Here is a tiny trained network, its code and every weight. The questions are about switching its units off for an input and a class, where a switched-off unit gives its printed mean instead of its output.

import numpy as np


def w(rows, s, z=0):
    codes = np.array(rows[::2]) - 128.0
    scale = np.full(codes.shape[1], s)
    scale[-1] = z or s
    return codes * scale


def norm(h):
    return h / np.sqrt((h * h).mean(-1, keepdims=True) + 1e-5)


def f(y):
    return y / 2 * (1 + np.tanh(0.7978845608 * (y + 0.044715 * y**3)))


def log_softmax(a):
    a = a - a.max(-1, keepdims=True)
    return a - np.log(np.exp(a).sum(-1, keepdims=True))


def net(x, mask):
    res = np.array(x, float).reshape(1, 6) / 4 @ E
    u = 0
    for l in range(3):
        y = f(norm(res) @ A[l][:, :-1].T + A[l][:, -1])
        res = res + np.where(mask[u : u + 4], y, B[l][:, -1]) @ B[l][:, :-1]
        u += 4
    return log_softmax(norm(res)[-1] @ U[:, :-1].T + U[:, -1])


A, B = {}, {}
E = w([
[143,162,84,105,161,142,131,156,89,142],'x0',
[38,47,152,158,160,214,172,91,43,77],'x1',
[102,117,53,83,3,114,51,123,98,189],'x2',
[119,117,145,121,124,117,137,114,139,133],'x3',
[65,201,80,189,172,192,164,46,165,170],'x4',
[125,150,100,121,131,139,138,175,128,125],'x5',
],0.0063)
A[0] = w([
[99,137,62,104,85,165,44,81,109,127,46],'L0N1',
[1,108,111,89,83,137,85,107,106,74,86],'L0N2',
[43,104,102,105,122,126,101,118,70,128,2],'L0N3',
[99,208,123,111,91,182,60,66,132,200,119],'L0N4',
],0.0062,0.0015)
B[0] = w([
[168,161,191,86,62,82,118,108,122,140,232],'L0N1',
[195,231,88,121,152,239,21,195,75,168,244],'L0N2',
[88,181,216,221,176,84,99,123,145,114,192],'L0N3',
[175,123,196,146,80,198,254,226,208,127,254],'L0N4',
],0.0072,0.003)
A[1] = w([
[100,189,118,214,107,152,143,144,128,135,221],'L1N1',
[117,240,87,120,128,125,169,49,168,46,243],'L1N2',
[177,178,193,133,253,41,117,162,231,104,192],'L1N3',
[94,58,164,90,210,193,143,190,121,36,3],'L1N4',
],0.0056,0.00069)
B[1] = w([
[134,109,139,174,160,140,175,95,110,168,184],'L1N1',
[153,180,178,190,117,111,134,126,213,204,173],'L1N2',
[73,142,158,175,95,197,60,159,45,124,255],'L1N3',
[108,43,115,11,131,139,125,66,150,106,201],'L1N4',
],0.011,0.0053)
A[2] = w([
[145,73,161,107,59,187,32,247,30,12,156],'L2N1',
[152,62,111,213,123,97,213,117,126,170,45],'L2N2',
[160,95,81,88,41,154,172,207,214,141,3],'L2N3',
[224,141,59,98,86,1,104,124,192,145,146],'L2N4',
],0.0051,0.0021)
B[2] = w([
[96,170,55,110,107,57,115,108,63,116,254],'L2N1',
[115,93,103,98,137,68,136,110,32,43,126],'L2N2',
[150,112,135,93,123,85,159,131,152,85,146],'L2N3',
[205,11,111,239,168,67,126,88,184,116,154],'L2N4',
],0.011,0.0082)
U = w([
[59,207,98,105,67,63,65,131,30,119,198],'0',
[125,218,203,210,127,224,133,150,133,192,250],'1',
[89,56,113,28,154,135,121,82,98,47,67],'2',
[60,108,139,142,229,186,204,58,181,142,79],'3',
[225,92,79,151,80,33,88,128,159,101,63],'4',
[201,149,168,130,57,113,193,170,247,186,33],'5',
],0.011,0.0021)

Each question gives the input, the list of numbers given to net, and the class t.
The units are the neurons (one row each of A and B). Each row of codes is followed by its name. A weight is (code - 128) times the scale printed after its matrix; where a second scale follows, it is the last column's (A, B and U).
mask holds one flag per neuron, layer by layer. A switched-off neuron (its flag False) gives its mean, the last column of its row in B, instead of its output. The means were averaged over made-up inputs and are rounded, as every weight is.
A unit's drop is (log p(t) with every unit on - log p(t) with that unit switched off) / (log p(t) with every unit on - log p(t) with every unit switched off).
The circuit of an input: a set's keep is (log p(t) with only the set's units on - log p(t) with every unit switched off) / (log p(t) with every unit on - log p(t) with every unit switched off). Starting from all 12 units, units are removed one at a time, each time the one whose removal leaves the highest keep (on an exact tie, the one counted first), for as long as the keep stays at least 0.8.
circuit, biggest first: the units of the circuit, biggest drop first
k most important neurons: the k neurons with the biggest drops, biggest first
k most important neurons of layer l: the k neurons of layer l with the biggest drops, biggest first
drop of u: that unit's drop, to one decimal
input [-1,-8,-8,5,-2,2], class 0: circuit, biggest first -> [L1N3; L2N1]
input [-2,-5,0,-6,1,7], class 1: circuit, biggest first -> [L1N4; L2N1]
input [4,3,0,-8,-2,-3], class 2: 3 most important neurons -> [L1N3; L1N4; L0N1]
input [2,-4,-6,-3,0,4], class 0: circuit, biggest first -> [L1N3; L2N1]
input [-8,2,-2,-1,-2,-5], class 2: 2 most important neurons -> [L1N4; L1N3]
input [-3,-8,4,-6,2,8], class 5: circuit, biggest first -> [L2N1]
input [-1,-2,3,-7,-5,-4], class 4: 2 most important neurons -> [L1N3; L2N4]
input [-8,7,-5,-1,0,2], class 2: 2 most important neurons -> [L1N4; L1N2]
input [7,6,2,6,1,-6], class 1: 2 most important neurons -> [L0N3; L0N2]
input [7,-8,5,5,5,-6], class 5: 2 most important neurons -> [L0N4; L2N1]
input [0,-4,-7,7,-4,-8], class 0: 2 most important neurons -> [L1N3; L2N1]
input [7,3,7,-5,1,-4], class 1: 2 most important neurons -> [L0N3; L0N4]
input [-6,-1,-8,8,4,-5], class 1: 2 most important neurons of layer 1 -> [L1N3; L1N2]
input [-2,-1,7,7,-8,-4], class 4: circuit, biggest first -> [L1N3; L2N4]
input [1,-5,-6,4,-8,-1], class 0: circuit, biggest first -> [L1N3]
input [0,-7,2,5,3,6], class 5: 2 most important neurons of layer 0 -> [L0N3; L0N4]
input [-2,2,-6,1,-2,-1], class 2: 2 most important neurons -> [L1N4; L0N3]
input [-5,2,5,0,6,2], class 1: 2 most important neurons of layer 0 -> [L0N2; L0N3]
input [4,0,3,-6,4,-5], class 5: 2 most important neurons of layer 0 -> [L0N4; L0N1]
input [3,-3,8,8,4,0], class 5: circuit, biggest first -> [L0N4]
input [8,1,7,1,7,8], class 1: 2 most important neurons of layer 1 -> [L1N4; L1N1]
input [-5,-5,5,6,-2,-2], class 4: 2 most important neurons -> [L2N4; L1N2]
input [3,-2,3,-6,-5,8], class 4: drop of L2N4 -> 0.7
input [-3,-5,7,-3,-8,3], class 4: drop of L1N3 -> 0.3
input [8,1,-4,3,-1,6], class 2: drop of L1N3 -> 0.0
